Here is a tiny trained network, its code and every weight. The questions are about switching its units off for an input and a target symbol, where a switched-off unit gives its printed mean instead of its output.

import numpy as np


def w(rows, s, z=0):
    codes = np.array(rows[::2]) - 128.0
    scale = np.full(codes.shape[1], s)
    scale[-1] = z or s
    return codes * scale


def f(y):
    return np.maximum(y, 0)


def softmax(a):
    e = np.exp(a - a.max(-1, keepdims=True))
    return e / e.sum(-1, keepdims=True)


def log_softmax(a):
    a = a - a.max(-1, keepdims=True)
    return a - np.log(np.exp(a).sum(-1, keepdims=True))


def net(x, mask):
    ids = ['Δεζηψω'.index(c) for c in x.split()]
    T = len(ids)
    res = E[ids] + P[:T]
    u = 0
    for l in range(2):
        q, k, v = (res @ M[l].T for M in (Q, K, V))
        z = softmax(np.where(np.tri(T) > 0, q @ k.T / 2**0.5, -1e9)) @ v
        res = res + np.where(mask[u], z, O[l][:, -1]) @ O[l][:, :-1]
        u += 1
        y = f(res @ A[l][:, :-1].T + A[l][:, -1])
        res = res + np.where(mask[u : u + 4], y, B[l][:, -1]) @ B[l][:, :-1]
        u += 4
    return log_softmax(res[-1] @ U[:, :-1].T + U[:, -1])


Q, K, V, O, A, B = {}, {}, {}, {}, {}, {}
E = w([
[128,170,68,183,137,124],'Δ',
[155,148,115,116,159,177],'ε',
[121,99,106,118,101,78],'ζ',
[124,193,126,154,159,102],'η',
[80,154,40,231,130,71],'ψ',
[59,110,3,168,156,137],'ω',
],0.016)
P = w([
[91,69,142,161,2,216],'0',
[175,155,60,59,94,185],'1',
[180,121,100,118,116,157],'2',
[175,127,94,111,133,145],'3',
[170,118,85,114,147,145],'4',
[173,99,116,156,153,133],'5',
[163,100,93,128,161,139],'6',
[162,90,99,144,161,136],'7',
[166,86,109,157,157,122],'8',
[160,79,98,155,173,126],'9',
[169,66,83,157,179,155],'10',
[161,67,101,154,179,124],'11',
[155,66,84,172,182,124],'12',
],0.0073)
Q[0] = w([
[238,135,87,132,119,70],'0.h1',
[108,37,105,109,4,101],'0.h1',
],0.024)
K[0] = w([
[140,153,135,163,94,134],'0.h1',
[6,159,146,163,69,204],'0.h1',
],0.025)
V[0] = w([
[73,77,115,7,137,153],'0.h1',
[93,114,51,162,168,124],'0.h1',
],0.011)
O[0] = w([
[149,149,130,253,119,86,61],'0.h1',
[160,187,196,69,239,166,254],'0.h1',
],0.0059,0.0079)
A[0] = w([
[254,157,125,150,132,80,252],'0.n1',
[56,100,72,100,67,69,187],'0.n2',
[160,67,85,38,67,78,85],'0.n3',
[126,236,150,199,100,97,198],'0.n4',
],0.011,0.0034)
B[0] = w([
[43,77,47,149,178,120,255],'0.n1',
[149,195,47,149,67,176,176],'0.n2',
[173,153,201,206,233,77,169],'0.n3',
[143,79,78,56,177,254,194],'0.n4',
],0.0096,0.0045)
Q[1] = w([
[135,117,123,201,127,104],'1.h1',
[62,149,187,97,4,155],'1.h1',
],0.026)
K[1] = w([
[211,84,151,54,124,138],'1.h1',
[100,234,6,101,220,215],'1.h1',
],0.018)
V[1] = w([
[172,181,212,4,195,91],'1.h1',
[55,87,153,51,143,173],'1.h1',
],0.012)
O[1] = w([
[98,178,126,189,155,165,4],'1.h1',
[69,74,120,247,132,82,29],'1.h1',
],0.013,0.0029)
A[1] = w([
[48,228,223,160,92,171,106],'1.n1',
[51,69,59,88,63,252,115],'1.n2',
[34,111,175,221,150,122,117],'1.n3',
[144,86,104,73,56,123,4],'1.n4',
],0.011,0.0042)
B[1] = w([
[133,51,151,169,59,180,191],'1.n1',
[150,138,113,177,9,62,253],'1.n2',
[189,93,223,25,187,81,253],'1.n3',
[2,99,192,131,189,179,217],'1.n4',
],0.0088,0.011)
U = w([
[102,28,87,152,62,75,214],'Δ',
[79,76,38,138,230,127,218],'ε',
[1,159,99,192,172,165,168],'ζ',
[144,139,103,123,118,104,54],'η',
[4,137,138,130,122,99,83],'ψ',
[91,75,114,171,135,155,4],'ω',
],0.0062,0.0035)

Each question gives the input, a string of symbols that net reads in full, and the target symbol t.
The units are the heads (2 rows each of Q, K, V and O) and the neurons (one row each of A and B). Each row of codes is followed by its name. A weight is (code - 128) times the scale printed after its matrix; where a second scale follows, it is the last column's (O, A, B and U).
mask holds one flag per unit, layer by layer, with each layer's heads first. A switched-off unit (its flag False) gives its mean, the last column of its rows in O or B, instead of its output. The means were averaged over made-up inputs and are rounded, as every weight is.
A unit's drop is (log p(t) with every unit on - log p(t) with that unit switched off) / (log p(t) with every unit on - log p(t) with every unit switched off).
The circuit of an input: a set's keep is (log p(t) with only the set's units on - log p(t) with every unit switched off) / (log p(t) with every unit on - log p(t) with every unit switched off). Starting from all 10 units, units are removed one at a time, each time the one whose removal leaves the highest keep (on an exact tie, the one counted first), for as long as the keep stays at least 0.8.
units of the circuit, in order: the units of the circuit, biggest drop first
k most important neurons: the k neurons with the biggest drops, biggest first
top k neurons in layer l: the k neurons of layer l with the biggest drops, biggest first
input η ω ω ζ, target η: units of the circuit, in order : (0.n3, 0.h1, 0.n2, 1.h1)
input Δ ζ Δ ω ζ ζ ω ω η, target ζ: units of the circuit, in order : (1.h1)
input Δ Δ η ω ε η ζ η ζ ζ η, target ζ: units of the circuit, in order : (0.n3, 1.h1)
input Δ ω η ω ω ω ψ ζ Δ, target ζ: units of the circuit, in order : (0.n3, 1.h1)
input ω Δ ω ω η ζ, target ε: units of the circuit, in order : (0.n1, 1.n2, 0.h1)
input ε ψ η η ω ω ε η ε ζ η, target Δ: units of the circuit, in order : (0.h1, 1.h1)
input η ζ ψ ω Δ Δ η η, target η: top 2 neurons in layer 1 : (1.n4, 1.n2)
input ζ ψ ψ ω η η ω η ζ Δ ζ ω ψ, target ψ: 2 most important neurons : (1.n4, 0.n1)
input Δ ε ζ ε η ω ζ ω Δ ζ ψ ω Δ, target ζ: 4 most important neurons : (0.n3, 0.n4, 1.n3, 0.n2)
input ψ ε Δ ε ε η, target Δ: 2 most important neurons : (0.n4, 0.n1)
input ζ ψ ζ ω ε ζ, target ψ: 4 most important neurons : (1.n4, 0.n1, 0.n2, 0.n4)
input η ψ ψ ω ε ω ζ ψ ω ε, target η: 4 most important neurons : (0.n3, 0.n2, 0.n4, 1.n4)
input η ψ ε ε ζ ζ ψ ε ζ ψ, target η: top 3 neurons in layer 0 : (0.n3, 0.n2, 0.n4)
input η ζ Δ η, target η: top neuron in layer 0 : (0.n4)
input ε ω η Δ ω Δ ε Δ ζ Δ ω, target Δ: 4 most important neurons : (0.n1, 0.n3, 0.n2, 1.n4)
input ω Δ ω ζ, target ε: units of the circuit, in order : (0.n1, 0.h1, 1.n2)
input Δ ω ζ ε η ψ, target ζ: 2 most important neurons : (0.n3, 1.n3)
input ζ ω ω η η Δ Δ Δ, target ψ: 3 most important neurons : (1.n4, 0.n2, 0.n3)
input η Δ ω η Δ ε ψ ζ ω Δ Δ, target η: 2 most important neurons : (0.n3, 0.n2)
input ζ ζ ζ Δ ζ ζ, target ψ: top neuron in layer 1 : (1.n4)
input ζ ω ψ ψ ψ ψ ψ Δ ψ Δ ω ε, target ψ: top 2 neurons in layer 0 : (0.n2, 0.n3)
input Δ η ζ ψ ε ω, target ζ: 2 most important neurons : (0.n3, 1.n3)
input η ψ ε, target Δ: top 2 neurons in layer 0 : (0.n3, 0.n1)
input ω ω ε, target Δ: 3 most important neurons : (0.n1, 0.n3, 1.n4)
input η ζ ω ζ η ζ η η ζ ζ ε, target η: 4 most important neurons : (0.n3, 0.n2, 1.n4, 1.n2)
